Here is a tiny trained network, its code and every weight. The questions are about switching its units off for an input and a class, where a switched-off unit gives its printed mean instead of its output.

import numpy as np


def w(rows, s, z=0):
    codes = np.array(rows[::2]) - 128.0
    scale = np.full(codes.shape[1], s)
    scale[-1] = z or s
    return codes * scale


def f(y):
    return y / 2 * (1 + np.tanh(0.7978845608 * (y + 0.044715 * y**3)))


def log_softmax(a):
    a = a - a.max(-1, keepdims=True)
    return a - np.log(np.exp(a).sum(-1, keepdims=True))


def net(x, mask):
    res = np.array(x, float).reshape(1, 8) / 4 @ E
    y = f(res @ A[0][:, :-1].T + A[0][:, -1])
    res = res + np.where(mask, y, B[0][:, -1]) @ B[0][:, :-1]
    return log_softmax(res[-1] @ U[:, :-1].T + U[:, -1])


A, B = {}, {}
E = w([
[94,119,43,128,32,146,219,178,102,126,115,28],'x0',
[144,152,238,150,199,101,191,102,74,135,223,75],'x1',
[171,80,191,2,113,88,58,186,55,163,124,61],'x2',
[64,116,107,212,65,42,120,103,102,104,13,157],'x3',
[145,121,56,170,89,47,77,65,101,46,136,99],'x4',
[93,122,45,80,182,142,112,85,153,96,199,68],'x5',
[154,136,191,133,183,101,158,123,165,97,154,119],'x6',
[50,30,177,148,194,140,74,118,119,153,96,188],'x7',
],0.0061)
A[0] = w([
[182,69,192,41,158,225,30,201,123,213,147,112,114],'N0',
[54,130,235,157,189,139,231,167,94,231,93,121,203],'N1',
[134,127,125,84,44,213,192,212,126,183,118,170,194],'N2',
[130,93,146,56,200,179,82,205,129,169,156,116,92],'N3',
[184,121,179,135,37,59,130,185,94,109,187,60,251],'N4',
[171,143,66,133,186,84,36,99,169,60,162,175,140],'N5',
[207,204,173,149,158,130,93,45,81,110,145,140,234],'N6',
[135,108,133,141,126,98,129,107,217,241,171,254,144],'N7',
[110,126,80,118,119,126,146,190,98,93,234,98,161],'N8',
],0.0055,0.0011)
B[0] = w([
[64,38,218,233,134,205,44,227,254,127,31,97,254],'N0',
[153,117,111,46,137,86,150,14,58,41,121,149,241],'N1',
[189,222,131,78,156,63,136,30,94,137,212,159,212],'N2',
[117,68,219,179,96,194,190,199,114,204,56,52,209],'N3',
[142,224,98,88,199,21,195,14,120,10,117,202,209],'N4',
[145,138,91,73,140,141,169,18,94,102,175,92,210],'N5',
[143,162,99,79,166,24,155,31,115,26,169,128,208],'N6',
[131,164,108,106,115,115,98,86,101,146,138,161,188],'N7',
[68,26,132,79,173,110,183,105,94,128,50,111,186],'N8',
],0.0059,0.0054)
U = w([
[83,59,246,230,115,204,75,216,254,235,92,64,2],'0',
[178,173,177,51,130,41,174,29,53,32,151,154,254],'1',
],0.0049,0.00061)

Each question gives the input, the list of numbers given to net, and the class t.
The units are the neurons (one row each of A and B). Each row of codes is followed by its name. A weight is (code - 128) times the scale printed after its matrix; where a second scale follows, it is the last column's (A, B and U).
mask holds one flag per neuron, in row order. A switched-off neuron (its flag False) gives its mean, the last column of its row in B, instead of its output. The means were averaged over made-up inputs and are rounded, as every weight is.
A unit's drop is (log p(t) with every unit on - log p(t) with that unit switched off) / (log p(t) with every unit on - log p(t) with every unit switched off).
The circuit of an input: a set's keep is (log p(t) with only the set's units on - log p(t) with every unit switched off) / (log p(t) with every unit on - log p(t) with every unit switched off). Starting from all 9 units, units are removed one at a time, each time the one whose removal leaves the highest keep (on an exact tie, the one counted first), for as long as the keep stays at least 0.8.
circuit, biggest first: the units of the circuit, biggest drop first
top k neurons: the k neurons with the biggest drops, biggest first
drop when u is switched off: that unit's drop, to one decimal
input [2,-7,-8,-6,-6,-7,1,-4], class 1: circuit, biggest first	N2
input [3,-2,-2,0,5,8,-8,2], class 0: top 4 neurons	N4; N1; N6; N2
input [-8,-8,-1,0,-6,5,-4,-7], class 0: top 4 neurons	N1; N4; N6; N0
input [8,-4,-8,-5,-3,3,-8,6], class 1: top 3 neurons	N2; N0; N3
input [-2,-2,-1,-7,6,-3,-7,2], class 0: top 4 neurons	N1; N4; N2; N6
input [6,0,-7,-1,-4,0,7,8], class 1: top 2 neurons	N1; N0
input [5,-7,-7,1,-4,-6,-7,5], class 1: top 2 neurons	N2; N0
input [-1,-3,7,-1,1,8,1,-3], class 0: drop when N1 is switched off	0.1
input [-6,0,2,2,-3,7,4,1], class 0: drop when N4 is switched off	0.2
input [6,0,-4,5,5,-5,5,7], class 0: drop when N6 is switched off	0.5
